Below are the code and all the weights of a small trained network. Each question names an input and a target symbol and asks about switching units off, where a switched-off unit gives its printed mean instead of its output.

import numpy as np


def w(rows, s, z=0):
    codes = np.array(rows[::2]) - 128.0
    scale = np.full(codes.shape[1], s)
    scale[-1] = z or s
    return codes * scale


def f(y):
    return y / 2 * (1 + np.tanh(0.7978845608 * (y + 0.044715 * y**3)))


def softmax(a):
    e = np.exp(a - a.max(-1, keepdims=True))
    return e / e.sum(-1, keepdims=True)


def log_softmax(a):
    a = a - a.max(-1, keepdims=True)
    return a - np.log(np.exp(a).sum(-1, keepdims=True))


def net(x, mask):
    ids = ['ΘΦΨβδζμξπστω'.index(c) for c in x.split()]
    T = len(ids)
    res = E[ids] + P[:T]
    u = 0
    for l in range(3):
        q, k, v = (res @ M[l].T for M in (Q, K, V))
        z = softmax(np.where(np.tri(T) > 0, q @ k.T / 4**0.5, -1e9)) @ v
        res = res + np.where(mask[u], z, O[l][:, -1]) @ O[l][:, :-1]
        u += 1
        y = f(res @ A[l][:, :-1].T + A[l][:, -1])
        res = res + np.where(mask[u : u + 12], y, B[l][:, -1]) @ B[l][:, :-1]
        u += 12
    return log_softmax(res[-1] @ U[:, :-1].T + U[:, -1])


Q, K, V, O, A, B = {}, {}, {}, {}, {}, {}
E = w([
[113,123,140],'Θ',
[96,136,142],'Φ',
[86,142,110],'Ψ',
[140,91,148],'β',
[117,125,144],'δ',
[128,101,183],'ζ',
[127,123,136],'μ',
[124,111,148],'ξ',
[165,98,86],'π',
[220,63,176],'σ',
[100,177,2],'τ',
[112,158,44],'ω',
],0.0071)
P = w([
[116,145,104],'0',
[107,57,147],'1',
[158,138,66],'2',
[77,224,157],'3',
[178,99,55],'4',
[47,44,169],'5',
[219,168,98],'6',
[136,191,254],'7',
[206,146,51],'8',
],0.0097)
Q[0] = w([
[230,73,77],'L0H0',
[192,101,65],'L0H0',
[200,122,72],'L0H0',
[246,97,75],'L0H0',
],0.011)
K[0] = w([
[244,118,38],'L0H0',
[254,137,83],'L0H0',
[234,155,86],'L0H0',
[230,149,53],'L0H0',
],0.011)
V[0] = w([
[226,132,46],'L0H0',
[52,119,139],'L0H0',
[135,114,71],'L0H0',
[253,143,29],'L0H0',
],0.006)
O[0] = w([
[241,71,11,241],'L0H0',
[37,113,178,135],'L0H0',
[131,75,72,235],'L0H0',
[254,95,16,254],'L0H0',
],0.0035,0.00057)
A[0] = w([
[131,56,168,163],'L0N0',
[41,51,123,228],'L0N1',
[3,96,119,215],'L0N2',
[81,104,248,99],'L0N3',
[147,107,176,147],'L0N4',
[175,142,174,131],'L0N5',
[161,115,206,143],'L0N6',
[128,248,213,251],'L0N7',
[157,53,116,94],'L0N8',
[170,223,26,167],'L0N9',
[62,200,94,183],'L0N10',
[136,72,186,152],'L0N11',
],0.0063,0.0031)
B[0] = w([
[165,69,154,158],'L0N0',
[83,52,112,213],'L0N1',
[62,75,106,222],'L0N2',
[136,74,179,207],'L0N3',
[155,103,205,142],'L0N4',
[156,127,171,135],'L0N5',
[192,121,233,149],'L0N6',
[118,209,254,251],'L0N7',
[113,97,119,141],'L0N8',
[240,184,13,254],'L0N9',
[76,169,86,174],'L0N10',
[177,78,176,153],'L0N11',
],0.0059,0.003)
Q[1] = w([
[105,253,208],'L1H0',
[49,134,178],'L1H0',
[124,243,172],'L1H0',
[159,223,131],'L1H0',
],0.0068)
K[1] = w([
[63,39,105],'L1H0',
[68,131,127],'L1H0',
[74,1,110],'L1H0',
[159,19,124],'L1H0',
],0.0087)
V[1] = w([
[124,177,18],'L1H0',
[37,239,56],'L1H0',
[41,232,4],'L1H0',
[236,42,232],'L1H0',
],0.0042)
O[1] = w([
[142,175,192,255],'L1H0',
[174,238,145,114],'L1H0',
[145,227,166,230],'L1H0',
[111,2,97,17],'L1H0',
],0.008,0.00045)
A[1] = w([
[72,141,167,115],'L1N0',
[117,71,121,221],'L1N1',
[63,145,164,137],'L1N2',
[173,113,153,135],'L1N3',
[142,201,141,255],'L1N4',
[1,95,176,146],'L1N5',
[87,157,60,109],'L1N6',
[78,155,174,139],'L1N7',
[57,98,84,173],'L1N8',
[137,143,181,148],'L1N9',
[39,100,165,135],'L1N10',
[128,82,141,179],'L1N11',
],0.0093,0.0055)
B[1] = w([
[156,131,255,172],'L1N0',
[142,11,90,188],'L1N1',
[130,155,226,182],'L1N2',
[86,139,92,145],'L1N3',
[166,243,147,227],'L1N4',
[173,23,239,254],'L1N5',
[164,54,195,148],'L1N6',
[150,186,210,179],'L1N7',
[152,35,169,164],'L1N8',
[117,237,186,158],'L1N9',
[159,37,213,215],'L1N10',
[120,69,103,168],'L1N11',
],0.0055,0.0085)
Q[2] = w([
[180,119,119],'L2H0',
[4,136,126],'L2H0',
[132,138,95],'L2H0',
[181,119,120],'L2H0',
],0.0041)
K[2] = w([
[195,122,136],'L2H0',
[2,128,92],'L2H0',
[173,129,93],'L2H0',
[205,120,137],'L2H0',
],0.0033)
V[2] = w([
[173,148,2],'L2H0',
[170,149,177],'L2H0',
[146,137,22],'L2H0',
[94,107,149],'L2H0',
],0.0062)
O[2] = w([
[254,84,199,11],'L2H0',
[62,79,114,192],'L2H0',
[238,102,200,23],'L2H0',
[109,166,122,140],'L2H0',
],0.0058,0.011)
A[2] = w([
[232,118,91,185],'L2N0',
[132,144,222,254],'L2N1',
[139,157,82,130],'L2N2',
[49,143,120,173],'L2N3',
[149,197,55,151],'L2N4',
[154,222,162,56],'L2N5',
[113,70,84,96],'L2N6',
[108,61,127,59],'L2N7',
[110,234,98,106],'L2N8',
[176,193,174,55],'L2N9',
[33,135,82,131],'L2N10',
[100,84,255,147],'L2N11',
],0.0074,0.0084)
B[2] = w([
[120,33,95,168],'L2N0',
[212,182,22,216],'L2N1',
[143,72,193,150],'L2N2',
[61,142,88,177],'L2N3',
[149,124,208,182],'L2N4',
[50,2,176,151],'L2N5',
[150,138,228,147],'L2N6',
[148,145,226,157],'L2N7',
[133,136,233,170],'L2N8',
[65,30,127,142],'L2N9',
[35,115,117,158],'L2N10',
[200,142,71,250],'L2N11',
],0.0068,0.019)
U = w([
[92,111,129,141],'Θ',
[38,57,184,4],'Φ',
[88,162,225,93],'Ψ',
[108,113,114,134],'β',
[127,166,160,131],'δ',
[29,114,76,201],'ζ',
[121,128,120,208],'μ',
[124,234,14,184],'ξ',
[254,172,89,193],'π',
[132,46,23,77],'σ',
[194,98,208,16],'τ',
[175,117,174,130],'ω',
],0.0068,0.004)

Each question gives the input, a string of symbols that net reads in full, and the target symbol t.
The units are the heads (4 rows each of Q, K, V and O) and the neurons (one row each of A and B). Each row of codes is followed by its name. A weight is (code - 128) times the scale printed after its matrix; where a second scale follows, it is the last column's (O, A, B and U).
mask holds one flag per unit, layer by layer, with each layer's heads first. A switched-off unit (its flag False) gives its mean, the last column of its rows in O or B, instead of its output. The means were averaged over made-up inputs and are rounded, as every weight is.
A unit's drop is (log p(t) with every unit on - log p(t) with that unit switched off) / (log p(t) with every unit on - log p(t) with every unit switched off).
The circuit of an input: a set's keep is (log p(t) with only the set's units on - log p(t) with every unit switched off) / (log p(t) with every unit on - log p(t) with every unit switched off). Starting from the 12 units with the biggest drops (on a tie, the unit counted first), units are removed one at a time, each time the one whose removal leaves the highest keep (on an exact tie, the one counted first), for as long as the keep stays at least 0.8.
circuit, biggest first: the units of the circuit, biggest drop first
most important unit: the unit with the biggest drop
top k neurons: the k neurons with the biggest drops, biggest first
top k neurons in layer l: the k neurons of layer l with the biggest drops, biggest first
input Ψ ζ Ψ σ τ ζ σ β, target Φ: top 3 neurons in layer 0 : L0N3, L0N9, L0N11
input ζ Θ ζ ζ τ Ψ, target Φ: most important unit : L2H0
input Ψ ζ σ ζ Ψ δ σ Ψ Ψ, target σ: circuit, biggest first : L1H0, L0H0
input π π π μ Θ, target π: circuit, biggest first : L2H0, L0H0, L2N5
input τ Ψ Ψ Ψ Φ Φ, target ξ: top 3 neurons : L2N1, L2N11, L0N10
input Ψ σ ξ Ψ, target τ: top 3 neurons in layer 2 : L2N11, L2N7, L2N6
input Ψ π ζ Θ ζ ζ ξ δ, target Φ: circuit, biggest first : L0H0, L1H0, L0N3, L0N9
input π π π, target π: circuit, biggest first : L2H0, L0H0
input σ Θ σ Ψ μ, target σ: circuit, biggest first : L0H0, L1H0, L2N8, L1N4
input τ δ Ψ μ Ψ Ψ Ψ π, target ξ: top 3 neurons : L0N7, L0N2, L2N1
input β Ψ Ψ Φ, target ξ: top 4 neurons : L2N1, L2N11, L0N7, L0N9
input Ψ δ Ψ Ψ Ψ τ, target ξ: top 2 neurons : L0N10, L2N1
input ζ τ ζ δ Θ ζ ζ, target ζ: top 3 neurons in layer 2 : L2N1, L2N11, L2N10
input Ψ τ Ψ σ Ψ Ψ μ σ, target ξ: top neuron in layer 0 : L0N2
input Φ ω π τ τ ζ σ σ, target Φ: top 2 neurons in layer 1 : L1N0, L1N7
input ζ ω Ψ δ ω π π ω, target π: top 2 neurons : L2N1, L0N7
input Ψ π ξ Ψ, target π: top 3 neurons : L2N11, L1N5, L2N1
input Φ Ψ ξ Ψ, target ξ: top 2 neurons : L2N1, L2N11
input Ψ β β ζ Ψ δ ζ δ Ψ, target ζ: top 2 neurons : L1N5, L2N1
input ζ σ π μ Ψ, target π: most important unit : L2H0
input ξ δ Ψ Θ σ ζ τ, target τ: top 2 neurons : L0N9, L0N7
input ζ Ψ σ ξ, target ξ: top 4 neurons : L2N1, L0N7, L2N11, L0N9
input Ψ Ψ Θ Φ Ψ Ψ Ψ, target Ψ: top 3 neurons : L2N8, L2N1, L1N5
input Ψ π Ψ τ ω σ, target Ψ: top 2 neurons in layer 1 : L1N9, L1N4
